Here is a tiny trained network, its code and every weight. The questions are about switching its units off for an input and a target symbol, where a switched-off unit gives its printed mean instead of its output.

import numpy as np


def w(rows, s, z=0):
    codes = np.array(rows[::2]) - 128.0
    scale = np.full(codes.shape[1], s)
    scale[-1] = z or s
    return codes * scale


def f(y):
    return y / 2 * (1 + np.tanh(0.7978845608 * (y + 0.044715 * y**3)))


def softmax(a):
    e = np.exp(a - a.max(-1, keepdims=True))
    return e / e.sum(-1, keepdims=True)


def log_softmax(a):
    a = a - a.max(-1, keepdims=True)
    return a - np.log(np.exp(a).sum(-1, keepdims=True))


def net(x, mask):
    ids = ['αδζθμπφ'.index(c) for c in x.split()]
    T = len(ids)
    res = E[ids] + P[:T]
    r = res
    for j in range(3):
        rows = slice(2 * j, 2 * j + 2)
        q, k, v = (r @ M[0][rows].T for M in (Q, K, V))
        z = softmax(np.where(np.tri(T) > 0, q @ k.T / 2**0.5, -1e9)) @ v
        o = O[0][rows]
        res = res + np.where(mask[j], z, o[:, -1]) @ o[:, :-1]
    y = f(res @ A[0][:, :-1].T + A[0][:, -1])
    res = res + np.where(mask[3:19], y, B[0][:, -1]) @ B[0][:, :-1]
    return log_softmax(res[-1] @ U[:, :-1].T + U[:, -1])


Q, K, V, O, A, B = {}, {}, {}, {}, {}, {}
E = w([
[225,137,155,98,127],'α',
[124,155,166,52,143],'δ',
[62,171,96,99,80],'ζ',
[86,97,251,141,155],'θ',
[143,233,141,158,160],'μ',
[204,188,115,152,74],'π',
[149,156,65,85,166],'φ',
],0.019)
P = w([
[112,203,129,3,89],'0',
[146,117,127,51,86],'1',
[135,124,108,85,107],'2',
[138,119,102,113,134],'3',
[142,118,105,119,155],'4',
[129,137,91,153,183],'5',
[132,139,98,151,185],'6',
[133,149,95,159,194],'7',
],0.006)
Q[0] = w([
[69,12,146,54,191],'h0',
[11,77,82,106,103],'h0',
[178,71,59,141,161],'h1',
[142,159,158,183,69],'h1',
[120,25,141,223,43],'h2',
[173,12,153,163,159],'h2',
],0.011)
K[0] = w([
[155,165,119,45,120],'h0',
[112,217,63,84,72],'h0',
[141,113,150,7,146],'h1',
[127,125,155,164,87],'h1',
[121,186,94,22,123],'h2',
[197,253,126,66,86],'h2',
],0.012)
V[0] = w([
[232,87,2,139,73],'h0',
[149,61,116,16,109],'h0',
[108,160,111,140,175],'h1',
[94,69,198,80,195],'h1',
[199,230,215,185,156],'h2',
[253,178,30,54,185],'h2',
],0.0065)
O[0] = w([
[152,231,139,71,79,70],'h0',
[136,171,211,179,129,168],'h0',
[130,156,127,171,119,130],'h1',
[214,161,136,69,98,75],'h1',
[136,87,175,196,15,252],'h2',
[189,1,110,117,130,182],'h2',
],0.0071,0.0048)
A[0] = w([
[216,161,155,74,72,103],'n0',
[146,98,61,62,155,189],'n1',
[190,235,69,151,94,15],'n2',
[74,115,184,73,143,111],'n3',
[18,110,133,90,87,128],'n4',
[157,180,198,86,129,140],'n5',
[49,60,225,45,159,109],'n6',
[97,9,166,179,210,163],'n7',
[37,191,4,57,116,177],'n8',
[109,175,45,95,1,17],'n9',
[199,82,164,67,56,152],'n10',
[96,155,98,254,110,201],'n11',
[112,27,53,63,117,110],'n12',
[4,174,153,190,125,4],'n13',
[146,206,177,135,22,87],'n14',
[218,88,178,207,62,62],'n15',
],0.0078,0.0036)
B[0] = w([
[89,96,112,127,172,212],'n0',
[133,128,187,101,122,163],'n1',
[108,95,53,66,158,182],'n2',
[52,157,74,91,99,162],'n3',
[113,124,68,149,136,154],'n4',
[11,187,88,177,129,182],'n5',
[73,88,70,88,71,212],'n6',
[178,194,89,69,142,203],'n7',
[198,195,124,153,138,200],'n8',
[254,102,34,109,142,170],'n9',
[129,95,147,117,201,252],'n10',
[156,79,186,88,78,215],'n11',
[182,170,203,113,148,149],'n12',
[114,30,117,144,207,186],'n13',
[80,50,84,195,166,204],'n14',
[76,186,125,141,148,254],'n15',
],0.008,0.0058)
U = w([
[195,133,187,39,165,121],'α',
[30,182,144,159,153,47],'δ',
[129,23,56,106,131,109],'ζ',
[49,79,135,14,93,163],'θ',
[93,81,203,165,239,72],'μ',
[138,126,213,201,3,255],'π',
[143,238,93,86,108,109],'φ',
],0.0057,0.0048)

Each question gives the input, a string of symbols that net reads in full, and the target symbol t.
The units are the heads (2 rows each of Q, K, V and O) and the neurons (one row each of A and B). Each row of codes is followed by its name. A weight is (code - 128) times the scale printed after its matrix; where a second scale follows, it is the last column's (O, A, B and U).
mask holds one flag per unit, heads first, then neurons. A switched-off unit (its flag False) gives its mean, the last column of its rows in O or B, instead of its output. The means were averaged over made-up inputs and are rounded, as every weight is.
A unit's drop is (log p(t) with every unit on - log p(t) with that unit switched off) / (log p(t) with every unit on - log p(t) with every unit switched off).
The circuit of an input: a set's keep is (log p(t) with only the set's units on - log p(t) with every unit switched off) / (log p(t) with every unit on - log p(t) with every unit switched off). Starting from the 12 units with the biggest drops (on a tie, the unit counted first), units are removed one at a time, each time the one whose removal leaves the highest keep (on an exact tie, the one counted first), for as long as the keep stays at least 0.8.
circuit, biggest first: the units of the circuit, biggest drop first
most important unit: the unit with the biggest drop
k most important neurons: the k neurons with the biggest drops, biggest first
which heads matter: for each layer, one digit per head in row order, 1 if its drop is at least 0.15 and else 0, layers parted by /
drop when u is switched off: that unit's drop, to one decimal
input μ δ π ζ, target φ: which heads matter => 101
input δ π μ, target π: most important unit => h2
input α μ π δ π π, target ζ: circuit, biggest first => (h0, n2, n14)
input δ ζ ζ, target φ: which heads matter => 001
input π ζ δ μ, target π: which heads matter => 001
input μ φ μ α, target μ: which heads matter => 101
input δ θ δ, target δ: which heads matter => 001
input π φ π, target ζ: circuit, biggest first => (h0, n9, n14)
input μ θ δ π π μ, target μ: which heads matter => 101
input θ δ μ φ, target φ: which heads matter => 011
input θ ζ ζ δ φ ζ π ζ, target ζ: 4 most important neurons => (n13, n9, n14, n4)
input θ φ θ θ μ ζ, target ζ: drop when n7 is switched off => 0.1
input π μ φ, target α: drop when n5 is switched off => 0.1
input δ φ θ π π α φ μ, target μ: drop when n13 is switched off => 1.0
input π α δ θ φ φ, target φ: drop when n10 is switched off => 0.1
